In the rows, 128 means zero.
Each row of numbers belongs to one of the objects below and depends on some of the facts about them. Some rows are named. Which object is each other row?

How the objects are related:
tograr (κ b) (Δ d) (ω fevok)
dedumek (κ b) (Δ d) (γ skogi, patota)
foges (κ b) (Δ c) (ω nuto)
paski (κ b) (Δ c) (ω gidril, gegrun)
stirim (κ b) (ω flebris, vevor) (γ stekos, flebris, zenor)
grazon (κ a) (Δ c)
pustos (κ a) (ω gepa) (γ fakugron, driflem)
drodru (κ a) (Δ c)
vitril (κ b) (Δ d) (ω gepa)
fludrun (κ b) (Δ g) (ω suvu)
dudre (κ b) (Δ f) (γ fludrun)
ludoplas (κ b) (Δ f)
pigrel (κ b) (Δ e)
limipen (κ a) (Δ g) (γ plirupa, stidrestom, drepo, fladrar, lodos)
vobin (κ b) (Δ e) (ω gepa)
biflukor (κ b) (Δ c) (ω truplivas, fefus)
miki (κ b)
tretrol (κ b) (Δ c) (ω gepa)
stukon (κ a) (Δ d)
rirek (κ b) (Δ e) (ω grekal, flebris, stirim)
grutuk (κ a) (Δ d) (ω posek) (γ riklun)
posek (κ b) (Δ c)
truplovak (κ a) (ω vevor, fefus)
trakin (κ b) (Δ c) (ω fedas, gepa, brorur)
diba (κ b) (ω braples) (γ betrin)
drudon (κ a) (Δ c)
patota (κ a) (Δ c)
zimalis (κ a) (Δ c) (ω brosik) (γ grazon, pesadres, nekam)
getrapus (κ a) (Δ e)
nekam (κ a) (Δ c)
brosik (κ b) (Δ f)
draflak (κ a) (Δ g)
trebi (κ b) (Δ e) (γ grere)
depen (κ b) (Δ g) (γ stekos, drudon)
liton (κ b) (ω pupin) (γ kloto, trebo)
gado (κ b) (Δ c) (ω tidrer, brosik)
fubatru (κ b) (Δ c) (ω lenil, gepa)
pepom (κ a) (Δ d) (γ veso, zedu, lodos)
meti (κ b) (ω foges)
driflem (κ b) (Δ c)
trikir (κ a) (Δ c) (ω gepa) (γ flaklo)
flaklo (κ b) (Δ d)
truvu (κ b) (ω gepa, nekam) (γ pesadres)
zasa (κ b) (Δ g)
vizak (κ b) (Δ f) (ω tograr, gepa)
drepo (κ b) (Δ c)
vebraklak (κ a) (Δ c) (ω fevok)
mitrok (κ b) (Δ d) (ω dudre) (γ fakugron)
flunen (κ a)
budrik (κ a) (Δ g)
datar (κ b) (Δ f) (γ veso, meti)
skimek (κ a) (Δ c) (γ tiflam, stidredri)
zenor (κ a) (Δ d)
braklok (κ b) (Δ c) (ω brosos) (γ zedu)
stidredri (κ b) (Δ c)
tradrar (κ b) (Δ c) (γ palas, moro)
nedon (κ a) (Δ e) (ω stobrur) (γ plutan)
trazos (κ a) (Δ d)
vevor (κ b) (Δ g) (ω gepa)
testibe (κ b) (Δ e) (ω posek, gidril)
stekluvam (κ b) (Δ d) (γ stekos)
veso (κ a) (Δ d)
plupo (κ b) (Δ c) (ω fliklom)
suvu (κ b) (Δ c) (ω gepa)
dograk (κ a)
klistus (κ b) (Δ e)
tapos (κ a) (Δ c) (ω plutan)
tidrer (κ a) (Δ d) (ω suvu, gepa)
peba (κ a) (Δ d)
vidrugri (κ b) (Δ c) (ω posek) (γ gepa)
drupler (κ b) (Δ c)
grepugi (κ b) (Δ c) (ω plutan)
gruri (κ b) (ω klovu, drubim)
gepago (κ a) (Δ c) (ω nuto) (γ palas)
sakal (κ a) (ω dudre) (γ ludoplas)
stidrestom (κ a) (Δ c)
gidril (κ a) (Δ d) (γ nekam)
kloto (κ a) (Δ c) (ω fupleses)
modur (κ a) (Δ e)
plutan (κ a) (Δ c) (ω suvu, lenil)
numapan (κ b) (Δ d)
nuto (κ b) (Δ f)
braples (κ b) (Δ c) (ω tripluplo) (γ drupler)
stobrur (κ b) (γ stukon)
baluvon (κ a) (ω skofla)
gelokla (κ b) (Δ c) (ω fupleses) (γ drepo)
stekos (κ a) (Δ e)
riklun (κ b) (Δ c)
flugrul (κ a) (Δ c)
trebo (κ a) (Δ f) (ω gepa, brosik)
palas (κ a)
rugrastir (κ a) (Δ e) (γ gramima)
fakugron (κ a)
vamin (κ a) (ω stirim, gepa) (γ zenor)
flitin (κ a) (Δ c) (γ betrin, klistus, drudon)
truklebrek (κ a) (Δ f) (ω zasa)
grekal (κ a) (Δ c) (ω gepa) (γ skikam, palas)
skofla (κ a) (Δ e)
fubradum (κ b)
lobram (κ b) (Δ c) (γ zedu)
grastol (κ b) (Δ d) (ω dedumek)
gramima (κ b) (Δ d) (ω kloto)
dramur (κ b) (Δ c)
gegrun (κ b) (Δ d)
fedas (κ a) (γ tripluplo)
minur (κ a) (Δ c)
fliklom (κ b) (Δ c)
dupem (κ b) (Δ c) (ω gepa) (γ braku, fladrar, flaklo)
tiflam (κ b) (Δ c) (ω gepa)
grere (κ b) (Δ d) (ω gepa)
lodos (κ b) (Δ e)
braku (κ a) (Δ e)
guplu (κ b) (Δ d) (ω gepa)
plirupa (κ a) (Δ e)
flebris (κ a) (Δ c) (ω gepa)
kobron (κ b) (Δ d) (γ gramima)
kebun (κ a) (Δ c) (γ betrin, miki)
flurobon (κ b) (Δ e) (γ trakin, gegrun)
zedu (κ a) (ω vamin)
lenil (κ a) (ω gepa) (γ testibe)
klubrur (κ a) (Δ c)
bidre (κ b) (Δ g) (ω plutan)
fevok (κ a) (Δ d) (γ modur, fliklom, grere)
sefam (κ b) (Δ g) (ω gepa)
skupaplus (κ a) (Δ c) (ω gepa) (γ klubrur)
pesadres (κ a) (Δ e)
tripluplo (κ b) (Δ c) (ω lenil)
fladrar (κ b)
fefus (κ a) (Δ c)
fupleses (κ a) (Δ f) (ω flebris)
plezi (κ a) (γ gado)
klovu (κ a) (ω tripluplo, vevor, skupaplus)
klatri (κ a) (Δ c) (ω skofla)
brorur (κ a) (Δ d) (γ vobin)
pupin (κ a) (Δ c) (ω brosik)
dito (κ a) (Δ c) (γ zenor)
skogi (κ b) (Δ c)
drubim (κ b) (Δ f) (ω dudre, stirim)
flaner (κ a) (Δ e) (γ minur)
truplivas (κ a) (Δ d) (ω suvu, gepa)
skikam (κ b) (Δ c) (ω fefus)
moro (κ a) (Δ c) (ω fefus)
febrol (κ a) (Δ c) (γ vizak, brosik)
bopler (κ a) (Δ d) (ω lenil, brosik) (γ bidre)
bustan (κ b) (ω stirim) (γ braku, drodru, driflem)
zipote (κ b) (Δ d)
betrin (κ a) (Δ e)
gepa (κ b) (Δ c)
brosos (κ b) (Δ c) (γ peba)
brikil (κ a) (Δ d) (γ numapan, vizak, flunen)
skodi (κ a) (Δ d) (ω draflak) (γ trakin, guplu, flaklo)
kubrel (κ a) (Δ c) (ω plutan, lenil)

Known rows:
[124 136 117 124 136 117 125 108 143 142 149 137 114 148 147 147 108 233
 130 125 139 112 149 128 161 111 126 122 125] -> moro
[119 135 131 122 162 133 129 115 153 109 164 136 116 142 131 143 120 203
 112 118 131 111 154 123 143 121 122  83 129] -> zimalis
[122 140 140 116 154 122 144 142 113 136 120  84 134 133 142 125 143  93
 150 143 121 121  92  95 118 111 116 158 123] -> plupo
[132 120 131 132  96 146 118 113 152 123 131 181  89 131 108 136 109 169
 110 114 129 140 174 146 137 152 129  75 131] -> brikil
[124 109 110 131 120 144 119 101 143 115 142 169 119 119 111 134 132 175
  99 103 133 143 143 173 151 156 146 107 121] -> flaner
[121 111 129 120 123 141 139 141 116 115 112 115 141 109 105 119 181  57
 124 122 109 156  83 141 118 152 132 143 117] -> trebi
[127 110 112 136 127 141 109  96 134 143 134 165 121 120 122 124 118 180
 110 111 153 131 142 172 158 153 152 132 118] -> braku
[124 111 127 126 128 137 131 128 108 143 103 111 143 111 119 109 158  59
 135 131 128 145  81 141 124 148 140 175 113] -> klistus
[132 141 116 121 152 123 146 104 130 141 150 173 105 138 143 143  92 224
 133 113 144 114 148 115 167  91 129 114 128] -> fupleses
[131 132 144 116 115 138 140 143 118 123 105 145 113 120 111 124 159  66
 135 125 102 178 100 108 107 141 123 116 119] -> dudre
[139 137 112 140 138  85 142 187  93 104 129  83 206 103 147 112 151  80
 142 137 125 112  92 111 114  76 130 159 150] -> vevor
[128 125 131 140 132 138 152 113 126 124 112 138 159 113 114 115 164  37
 118 125  94 189  89 130 102 132 138 134 116] -> depen
[132 116 119 139 112 145 123 105 146 127 136 181 116 129 105 132 124 166
 104 107 130 144 165 161 139 147 137  89 128] -> fedas
[118 127 133 120 162 132 166 151 122 119 131  83 160 134 118 125 169  80
 137 133 108 120 100 111 114 105 107 131 128] -> liton
[124 127 114 136 155 130 138 101 140 149 151 138 134 146 136 135 104 202
 123 120 147  95 157 142 154 106 127 126 130] -> baluvon
[129 120 138 134 122 139 134 133 112 152  98 122 140 123 114 105 152  56
 139 135 126 148 102 128 113 139 130 154 120] -> miki
[123 127 130 116 160 132 179 157 112 118 129 110 147 127 114 125 168  88
 142 124 113 121  94 102 127  92 107 121 130] -> bustan

Rows to name:
No name comes twice in this set of rows, the named rows included.
[133 130 114 136  89 140 127  47 164 113 140 185  98 126 121 155  80 145
  94 121 107 170 145 144 135 146 144 110 122]  dito
[128 129 144 117 112 137 131 144 120 118 107 131 114 119 112 123 161  60
 132 129 103 171  99 113 103 150 124 120 119]  brosos
[117 128 143 123 181 140 167 151 121 115 134  91 155 126 110 115 166  68
 133 133 116 116  96 100 116 106 110 116 129]  diba
[122 130 130 124 158 127 162 138 110 147 120  88 157 136 132 120 150  91
 150 137 124 109  96 110 124  98 113 162 125]  gruri
[130 124 148 120  99 143 139 150 125 123 101 129 109 125 104 123 155  53
 136 134 104 155 115 116 104 149 114 114 126]  dedumek
[121 138 140 106 159 129 161 152 117 111 130 101 130 129 126 133 159  92
 141 130 107 130  91  89 117 106 109 124 125]  gelokla
[128 121 110 129 133  94 133 182  95  95 131  53 190  99 141 118 148  73
 138 145 135  88  79 123 125 101 128 178 148]  vobin
[136 135 116 144 139  87 135 184  97 106 128  76 207 107 148 110 153  76
 138 141 125 109  95 116 107  84 130 158 147]  sefam
[120 123 116 113 161 123 169 142  98 135 125  90 156 118 136 124 155 101
 148 128 128 110  70 117 144  96 123 182 122]  rirek
[113 140 150 121 174 125 130 136 129 138 127  44 150 148 146 123 148  87
 145 155 120 106  98 100 102 125 112 160 118]  grepugi
[119 138 143 117 161 122 140 140 117 135 123  73 139 138 143 124 144  92
 148 146 121 116  94  95 115 112 115 158 122]  gado
[126 113 103 144 113 143 126  43 149 140 137 169 126 117 126 137  83 149
  99 121 135 142 127 169 157 146 157 155 118]  stekos

The same objects again, as new rows of numbers:
Named rows:
[128  96 140 153 117 119 150 118 124 113 129 116 122 188 115 104 130 147
 130 132 130 121 143 147 114 135 111 118 137 131 118 133 151 171 142 123
 137 124 147 131 122] -> stidredri
[ 77 139 141 145 116 117 155 167 117 153 133 115 121  51 190 110 104 152
 115 119 137 109 112 140 106 118  95  89 139 170 146 130 165 152 142  99
 117 132 152 130 134] -> gepa
[114 125 121  90 146 140 104  99 139 140 129 103 129 138  86 133 126 138
 120 143 133 116 133 118 150 137 114 159 101 166 137 133 113 148 122 136
 132 124 106 139 119] -> braku
[153 127 127 143 134 138 101 111 136 153 127 147 132 116 113 152 123 116
 106 138 127 120 124 120 151 126 131 140 108 123 140 143  93  92 127 150
 131 136 126 123 118] -> rugrastir
[133 121 117 125 115 117 159 146 124  99 128 131 123 136 144 105 142 137
 132 114 119 137 132 138 112 121 123 105 152 130 112 128 166 150 117  95
 128 127 122 133 136] -> gramima
[135 144 126 136 145 134 101  98 132 125 132 120 135 135 101 146 129 130
 134 146 126 130 123 107 128 132 122 140 119 163 139 120 123 148 120 169
 133 131 106 132 132] -> moro
[151 104 125 142  88 120 150 136 118 154 125 110 126 127 151 105  95 107
 145 118 134 143 127 129 116 124 138 118 148 100 127 129 107 116 116  98
 137 114 153 117 110] -> bustan
[137 105 134 163 111 119 148 121 121 121 131 114 127 179 121 105 127 134
 146 127 128 130 131 133  99 133 113 114 149 134 124 130 146 174 130 132
 137 125 140 131 127] -> skikam
[101 130 134 129 115 127 154 161 119 148 129 127 124 120 172 100 127 131
 132 114 132 125 117 134 104 122 111 102 152 140 136 125 154 154 125 121
 116 130 138 122 133] -> suvu
[152 142 133 135 143 144 107  86 129 108 132 110 135 112  95 154 110 130
 141 140 127 135 121 113 135 126 138 140 108 151 140 129 105 128 128 156
 128 118 104 121 128] -> sakal
[145 109 132 123 110 146 159 139 120 131 131 126 129 167 146  86 135 109
 142 112 124 133 122 123 109 119 121 105 160 123 129 144 144 151 105 121
 117 124 120 119 131] -> rirek
[112 129 123 121 124 112 158 160 121 108 128 127 128 140 154 107 150 127
 147 113 128 128 127 124 100 124 139 116 159 112 119 111 155 143 123 112
 119 127 133 125 137] -> bidre
[136 148 116 140 131 131  95 118 135 159 128 141 139 112 119 145 132  99
 135 137 126 136 112  99 132 129 141 139 128 126 139 130 100 103 103 175
 132 139 124 128 129] -> kubrel
[129 113 135 155 109 124 146 122 119 134 129 110 129 183 133 103 124 117
 163 124 133 143 126 125  95 135 119 112 155 129 127 119 143 183 123 148
 133 123 145 127 129] -> fubatru
[138  98 136 151 115 115 138 153 124 146 120 156 125 206 132 109 159 104
 129 119 135 123 138 142 118 136 139 127 143  73 107 116 127 128 137 132
 140 133 167 121 118] -> vidrugri
[118 110 133 151 116 119 146 123 120 127 129 115 130 193 125  96 136 122
 157 127 133 136 131 125  96 136 115 118 155 126 124 127 152 186 125 138
 133 126 147 133 129] -> gado
[114 145 111 101 142 123  97 105 136 111 128 110 129 110  96 146 118 157
 123 143 126 135 132 124 148 138 121 160 100 164 116 113 129 142 135 120
 139 127 108 143 133] -> veso

Which object is each row?
No name comes twice in this set of rows, the named rows included.
[154 110 117 154  84 106 149 138 123 132 124 126 125 136 146 111 100 125
 133 121 125 155 132 142 119 128 141 119 144 103 110 114 127 123 119  90
 145 122 154 122 121]  mitrok
[142 106 133 172  97 113 143 143 121 154 127 133 128 142 150 111 110 119
 135 122 131 138 129 136 113 126 128 106 149 101 125 129 125 126 126 124
 136 129 161 116 120]  braples
[108 136 126 133 115 115 162 158 116 113 130 111 126  86 170 118 115 145
 138 117 127 132 121 131 107 118 123 101 151 129 129 118 153 140 132  94
 114 124 134 120 132]  vevor

The same objects again, as new rows of numbers:
Some rows with their names:
[103 147 125 145 165  79 114 113 146  53 145 136 140 116] -> pustos
[110 118 139 145 155 101 138 141 155 173 150 122 121 143] -> mitrok
[126 126 118 142 121  63 114 111 120  79 139 136 142 126] -> grekal
[133 118 137 131 135 157 132 143 129 185 142 131 112 147] -> fubradum
[102 165 117 146 109  89 106 108 107 117 130 113 154 108] -> flitin
[102 140 136 118 149 191 156 144 117 188 121 109 124 124] -> klistus
[127 124 116 132 126  83 133 106 134  89 130 134 144 122] -> vebraklak
[134 122 117 134 110 114 128 106 128  85 107 132 142 120] -> kloto
[110 100 150 152  41 193  97 142  86 176 154 169 103  59] -> stobrur
[113 137 122 138 147  61 133 108 131  71 130 126 110 126] -> bopler
[123 133 122 136 110 110 122 115 124  64  91 122 114 110] -> peba
[160 125 126 125 142 129 116 155 135 187 112  96 148 194] -> paski
[123 113 136 131 155 112 157 134 142 183 142 120 104 151] -> vitril
[121 135 123 138 119  90 126 112 127  69 113 125 111 118] -> truplivas
[143 115 118 131  89 130 117 112 121  82  95 137 137 107] -> nekam
[126 133 121 140 100 124 104 116 148  71 110 135 162  97] -> drodru
[ 92 159 136 124 173 173 133 143 107 193 152 112 118 132] -> depen

Name these rows:
No name comes twice in this set of rows, the named rows included.
[117 138 124 139 123 152 112 117 141  48  96 137 134  99]  fakugron
[138 105 133 138 115 109 121 144 121 191 158 127 135 152]  tradrar
[132 114 115 129 127  91 141 104 136  85 119 135 140 127]  moro
[123 124 141 132 113 169 133 146 162 163 109 122 127 119]  flaklo
[102 162 121 138 147 109 120 109 116  93 124 121 125 113]  vamin
[114 119 139 136 150 134 147 142 167 170 131 123 125 136]  guplu
[110 130 141 139 169 106 128 142 157 171 177 134 134 144]  bustan
[139 138 142 113 110 183 134 145 156 164 126 135 129 124]  fladrar
[137 179 129 111  80  63 113 116 123  59 134 128 113 118]  pepom
[126 179 131 103 137 100 105 123 121  26 158 139 126 110]  limipen

